Here is a tiny trained network, its code and every weight. The questions are about switching its units off for an input and a class, where a switched-off unit gives its printed mean instead of its output.

import numpy as np


def w(rows, s, z=0):
    codes = np.array(rows[::2]) - 128.0
    scale = np.full(codes.shape[1], s)
    scale[-1] = z or s
    return codes * scale


def norm(h):
    return h / np.sqrt((h * h).mean(-1, keepdims=True) + 1e-5)


def f(y):
    return np.maximum(y, 0)


def log_softmax(a):
    a = a - a.max(-1, keepdims=True)
    return a - np.log(np.exp(a).sum(-1, keepdims=True))


def net(x, mask):
    res = np.array(x, float).reshape(1, 7) / 4 @ E
    u = 0
    for l in range(2):
        y = f(norm(res) @ A[l][:, :-1].T + A[l][:, -1])
        res = res + np.where(mask[u : u + 11], y, B[l][:, -1]) @ B[l][:, :-1]
        u += 11
    return log_softmax(norm(res)[-1] @ U[:, :-1].T + U[:, -1])


A, B = {}, {}
E = w([
[218,2,167,98,12,96,3,196,81,146],'x0',
[148,121,142,74,148,59,199,146,105,216],'x1',
[130,164,116,207,93,153,122,107,69,203],'x2',
[46,188,132,66,18,54,59,49,177,156],'x3',
[139,186,86,34,72,144,141,147,4,37],'x4',
[136,169,220,127,71,183,180,163,158,122],'x5',
[141,88,87,180,47,72,209,110,143,81],'x6',
],0.0058)
A[0] = w([
[158,110,142,89,137,27,218,110,101,189,72],'0.n1',
[174,136,103,152,37,135,205,143,184,115,134],'0.n2',
[97,96,100,216,94,214,60,49,153,2,57],'0.n3',
[124,57,126,194,124,144,134,93,175,165,71],'0.n4',
[99,63,29,184,114,34,158,110,108,88,59],'0.n5',
[108,66,162,152,180,98,103,117,166,154,1],'0.n6',
[146,144,80,112,119,133,120,133,23,74,46],'0.n7',
[117,135,102,215,69,186,131,98,39,226,48],'0.n8',
[78,96,46,89,207,143,46,114,86,175,143],'0.n9',
[99,49,132,21,170,99,145,185,228,29,121],'0.n10',
[113,175,99,124,125,122,152,76,138,97,223],'0.n11',
],0.0083,0.004)
B[0] = w([
[121,180,136,142,167,50,85,206,134,78,215],'0.n1',
[97,112,181,69,168,185,88,113,118,145,226],'0.n2',
[151,159,159,103,173,6,148,212,102,172,217],'0.n3',
[54,120,51,35,81,158,169,188,97,128,194],'0.n4',
[121,149,254,67,146,220,118,120,145,145,202],'0.n5',
[73,118,75,102,89,160,119,162,106,122,174],'0.n6',
[50,63,85,97,94,137,163,180,146,179,208],'0.n7',
[71,128,121,177,152,85,86,70,40,134,202],'0.n8',
[131,136,236,118,82,139,205,131,154,116,211],'0.n9',
[72,157,113,218,110,122,99,65,2,201,254],'0.n10',
[115,173,117,149,137,146,165,101,166,134,234],'0.n11',
],0.0092,0.0057)
A[1] = w([
[136,158,45,60,70,123,160,139,97,96,6],'1.n1',
[77,131,242,116,139,151,182,73,84,160,159],'1.n2',
[130,98,152,123,173,164,173,153,54,94,53],'1.n3',
[254,26,117,138,57,113,43,150,119,135,48],'1.n4',
[140,157,210,91,86,142,141,151,104,154,168],'1.n5',
[130,132,164,103,61,74,158,65,152,120,39],'1.n6',
[141,61,132,69,87,84,54,96,73,151,129],'1.n7',
[130,43,151,168,138,111,208,127,115,76,56],'1.n8',
[144,153,137,123,142,66,101,167,116,96,104],'1.n9',
[89,55,110,210,140,106,99,143,241,183,84],'1.n10',
[94,168,117,87,70,58,90,64,178,129,135],'1.n11',
],0.01,0.0021)
B[1] = w([
[67,82,41,114,73,86,135,176,174,180,148],'1.n1',
[168,68,174,101,51,131,117,131,109,54,253],'1.n2',
[157,142,66,130,121,91,37,88,191,170,180],'1.n3',
[150,195,112,104,185,124,199,56,141,67,163],'1.n4',
[66,128,153,156,144,147,88,138,247,123,210],'1.n5',
[183,106,134,134,191,181,51,161,116,132,151],'1.n6',
[104,157,129,149,163,156,217,88,125,106,199],'1.n7',
[202,91,126,137,151,179,81,107,152,182,142],'1.n8',
[142,186,173,182,129,87,134,204,149,133,149],'1.n9',
[73,144,41,58,33,85,138,156,116,68,143],'1.n10',
[255,57,50,165,200,147,129,131,95,172,178],'1.n11',
],0.0092,0.014)
U = w([
[68,104,49,74,75,125,157,172,142,142,162],'0',
[140,173,129,133,188,134,249,57,158,91,147],'1',
[114,123,198,91,148,172,73,125,160,117,128],'2',
[134,170,155,156,168,31,130,207,141,146,133],'3',
[143,106,179,128,118,151,114,126,171,117,187],'4',
[106,123,139,168,127,94,104,79,13,138,93],'5',
[215,106,69,127,186,161,79,126,144,164,129],'6',
[183,141,126,139,69,121,167,147,116,155,2],'7',
],0.016,0.0075)

Each question gives the input, the list of numbers given to net, and the class t.
The units are the neurons (one row each of A and B). Each row of codes is followed by its name. A weight is (code - 128) times the scale printed after its matrix; where a second scale follows, it is the last column's (A, B and U).
mask holds one flag per neuron, layer by layer. A switched-off neuron (its flag False) gives its mean, the last column of its row in B, instead of its output. The means were averaged over made-up inputs and are rounded, as every weight is.
A unit's drop is (log p(t) with every unit on - log p(t) with that unit switched off) / (log p(t) with every unit on - log p(t) with every unit switched off).
The circuit of an input: a set's keep is (log p(t) with only the set's units on - log p(t) with every unit switched off) / (log p(t) with every unit on - log p(t) with every unit switched off). Starting from the 12 units with the biggest drops (on a tie, the unit counted first), units are removed one at a time, each time the one whose removal leaves the highest keep (on an exact tie, the one counted first), for as long as the keep stays at least 0.8.
circuit, biggest first: the units of the circuit, biggest drop first
unit that matters most: the unit with the biggest drop
k most important neurons: the k neurons with the biggest drops, biggest first
k most important neurons of layer l: the k neurons of layer l with the biggest drops, biggest first
input [-1,1,7,-4,8,7,-3], class 0: unit that matters most -> 0.n7
input [1,2,-1,-8,7,3,4], class 6: 2 most important neurons of layer 1 -> (1.n8, 1.n3)
input [6,8,-7,2,-1,-5,8], class 2: 2 most important neurons of layer 0 -> (0.n5, 0.n3)
input [8,-2,7,4,8,0,-5], class 0: 2 most important neurons of layer 0 -> (0.n7, 0.n10)
input [-7,-6,-8,-8,7,-7,-3], class 5: 2 most important neurons of layer 0 -> (0.n10, 0.n4)
input [-7,-4,-5,8,-2,3,2], class 6: circuit, biggest first -> (1.n11, 1.n7)
input [8,-2,-4,5,-5,1,5], class 1: 2 most important neurons -> (1.n7, 1.n4)
input [-6,-2,-3,2,3,-8,-6], class 4: 2 most important neurons -> (0.n9, 1.n2)
input [2,-3,0,-1,4,2,0], class 0: 2 most important neurons -> (0.n7, 0.n1)
input [-4,7,-5,-5,1,6,-8], class 2: 4 most important neurons -> (0.n3, 1.n11, 1.n2, 0.n10)
input [-1,6,-3,5,4,6,-2], class 3: 2 most important neurons -> (0.n1, 0.n5)
input [-4,-6,3,-7,4,3,-3], class 6: 2 most important neurons -> (0.n1, 1.n3)
input [7,1,7,-4,-1,-6,-7], class 1: 4 most important neurons -> (1.n4, 1.n7, 0.n10, 0.n5)
input [5,-1,-4,2,1,2,8], class 2: 2 most important neurons -> (0.n5, 0.n2)
input [6,-3,4,-2,-5,4,6], class 1: unit that matters most -> 1.n7
input [8,-8,5,7,-8,-8,-6], class 0: 3 most important neurons -> (1.n10, 0.n4, 0.n6)
input [-4,-8,2,7,3,-5,-7], class 3: 3 most important neurons -> (0.n3, 0.n5, 0.n2)
input [6,5,-4,0,0,-3,-4], class 1: circuit, biggest first -> (1.n7, 1.n4)
input [-4,2,-5,-5,6,-6,4], class 0: 2 most important neurons of layer 0 -> (0.n7, 0.n2)
input [1,6,-7,-8,-6,4,3], class 6: unit that matters most -> 1.n8
input [2,-1,2,7,-4,3,5], class 6: 3 most important neurons -> (1.n11, 0.n9, 1.n6)
